Below is a small trained network, with its code and all its weights. Each question gives an input and a class and asks what happens when units are switched off, that is, made to give their printed mean instead of their output.

import numpy as np


def w(rows, s, z=0):
    codes = np.array(rows[::2]) - 128.0
    scale = np.full(codes.shape[1], s)
    scale[-1] = z or s
    return codes * scale


def norm(h):
    return h / np.sqrt((h * h).mean(-1, keepdims=True) + 1e-5)


def f(y):
    return y / 2 * (1 + np.tanh(0.7978845608 * (y + 0.044715 * y**3)))


def log_softmax(a):
    a = a - a.max(-1, keepdims=True)
    return a - np.log(np.exp(a).sum(-1, keepdims=True))


def net(x, mask):
    res = np.array(x, float).reshape(1, 5) / 4 @ E
    u = 0
    for l in range(3):
        y = f(norm(res) @ A[l][:, :-1].T + A[l][:, -1])
        res = res + np.where(mask[u : u + 7], y, B[l][:, -1]) @ B[l][:, :-1]
        u += 7
    return log_softmax(norm(res)[-1] @ U[:, :-1].T + U[:, -1])


A, B = {}, {}
E = w([
[92,208,188],'x0',
[126,124,131],'x1',
[190,149,133],'x2',
[134,70,249],'x3',
[128,127,129],'x4',
],0.011)
A[0] = w([
[42,119,117,56],'0.n0',
[128,128,127,126],'0.n1',
[86,209,106,127],'0.n2',
[113,160,183,108],'0.n3',
[226,195,134,83],'0.n4',
[74,250,167,1],'0.n5',
[34,117,113,50],'0.n6',
],0.02,0.0072)
B[0] = w([
[46,159,103,165],'0.n0',
[132,126,129,127],'0.n1',
[186,167,117,254],'0.n2',
[181,101,151,191],'0.n3',
[4,148,102,206],'0.n4',
[197,168,200,244],'0.n5',
[33,164,96,172],'0.n6',
],0.036,0.0061)
A[1] = w([
[144,44,52,132],'1.n0',
[131,46,61,143],'1.n1',
[120,28,167,88],'1.n2',
[99,130,91,3],'1.n3',
[213,154,4,125],'1.n4',
[14,167,191,117],'1.n5',
[156,186,98,109],'1.n6',
],0.026,0.0056)
B[1] = w([
[253,149,123,229],'1.n0',
[245,181,114,226],'1.n1',
[21,71,211,224],'1.n2',
[131,140,185,151],'1.n3',
[19,33,210,254],'1.n4',
[126,193,13,242],'1.n5',
[111,43,155,198],'1.n6',
],0.035,0.01)
A[2] = w([
[166,50,171,160],'2.n0',
[112,164,53,46],'2.n1',
[251,116,122,106],'2.n2',
[146,188,165,35],'2.n3',
[220,104,120,46],'2.n4',
[55,75,135,85],'2.n5',
[105,190,76,1],'2.n6',
],0.023,0.0032)
B[2] = w([
[57,224,73,248],'2.n0',
[83,219,58,188],'2.n1',
[194,251,149,226],'2.n2',
[207,109,88,159],'2.n3',
[144,236,158,188],'2.n4',
[36,152,191,192],'2.n5',
[73,99,19,186],'2.n6',
],0.023,0.012)
U = w([
[230,163,191,142],'0',
[113,151,139,240],'1',
[57,118,205,110],'2',
[94,182,64,113],'3',
[127,154,141,206],'4',
[155,112,123,62],'5',
[193,8,85,5],'6',
[191,5,86,9],'7',
],0.017,0.012)

Each question gives the input, the list of numbers given to net, and the class t.
The units are the neurons (one row each of A and B). Each row of codes is followed by its name. A weight is (code - 128) times the scale printed after its matrix; where a second scale follows, it is the last column's (A, B and U).
mask holds one flag per neuron, layer by layer. A switched-off neuron (its flag False) gives its mean, the last column of its row in B, instead of its output. The means were averaged over made-up inputs and are rounded, as every weight is.
A unit's drop is (log p(t) with every unit on - log p(t) with that unit switched off) / (log p(t) with every unit on - log p(t) with every unit switched off).
The circuit of an input: a set's keep is (log p(t) with only the set's units on - log p(t) with every unit switched off) / (log p(t) with every unit on - log p(t) with every unit switched off). Starting from the 12 units with the biggest drops (on a tie, the unit counted first), units are removed one at a time, each time the one whose removal leaves the highest keep (on an exact tie, the one counted first), for as long as the keep stays at least 0.8.
circuit, biggest first: the units of the circuit, biggest drop first
top k neurons: the k neurons with the biggest drops, biggest first
top k neurons in layer l: the k neurons of layer l with the biggest drops, biggest first
drop of u: that unit's drop, to one decimal
input [-6,3,2,-8,-2], class 2: circuit, biggest first => 1.n4
input [6,-5,4,6,1], class 0: top 4 neurons => 1.n4; 0.n5; 1.n6; 1.n2
input [-6,-3,1,8,-3], class 2: top 2 neurons in layer 1 => 1.n2; 1.n5
input [-5,-1,-2,4,0], class 0: top 2 neurons => 0.n5; 0.n2
input [-8,5,6,-5,-2], class 0: top 2 neurons in layer 0 => 0.n5; 0.n2
input [6,-5,6,2,5], class 0: top 4 neurons => 0.n5; 0.n3; 0.n6; 0.n0
input [-8,-7,8,3,-6], class 0: circuit, biggest first => 0.n5; 1.n0
input [4,-4,-7,-7,1], class 2: top 3 neurons => 0.n2; 0.n4; 1.n6
input [0,4,-8,7,5], class 3: top 3 neurons in layer 1 => 1.n5; 1.n4; 1.n6
input [3,-4,-6,7,7], class 2: top 2 neurons => 0.n3; 0.n4
input [-1,-6,-5,8,-5], class 2: top 2 neurons => 1.n2; 0.n4
input [-8,3,-2,1,1], class 0: top 2 neurons => 0.n5; 1.n0
input [8,1,-6,1,-7], class 0: top 2 neurons => 0.n5; 1.n4
input [3,-7,-8,5,7], class 3: circuit, biggest first => 1.n5
input [6,-3,8,5,5], class 3: top 2 neurons => 0.n4; 0.n2
input [-8,-4,0,-1,-5], class 0: top 2 neurons => 0.n5; 1.n0
input [1,-5,-6,8,1], class 2: top 3 neurons => 0.n4; 0.n3; 1.n2
input [-7,2,-7,-7,2], class 0: top 3 neurons in layer 1 => 1.n0; 1.n1; 1.n2
input [-5,3,1,6,1], class 2: top 2 neurons => 1.n2; 1.n5
input [6,6,0,-8,7], class 2: top neuron in layer 0 => 0.n2
input [-1,5,1,8,-5], class 2: top 2 neurons => 1.n2; 0.n2
input [4,-2,1,-1,1], class 0: drop of 0.n5 => 1.8
input [4,5,-1,7,2], class 2: drop of 0.n2 => 0.8
input [-3,4,-3,-6,3], class 2: drop of 1.n4 => 1.2
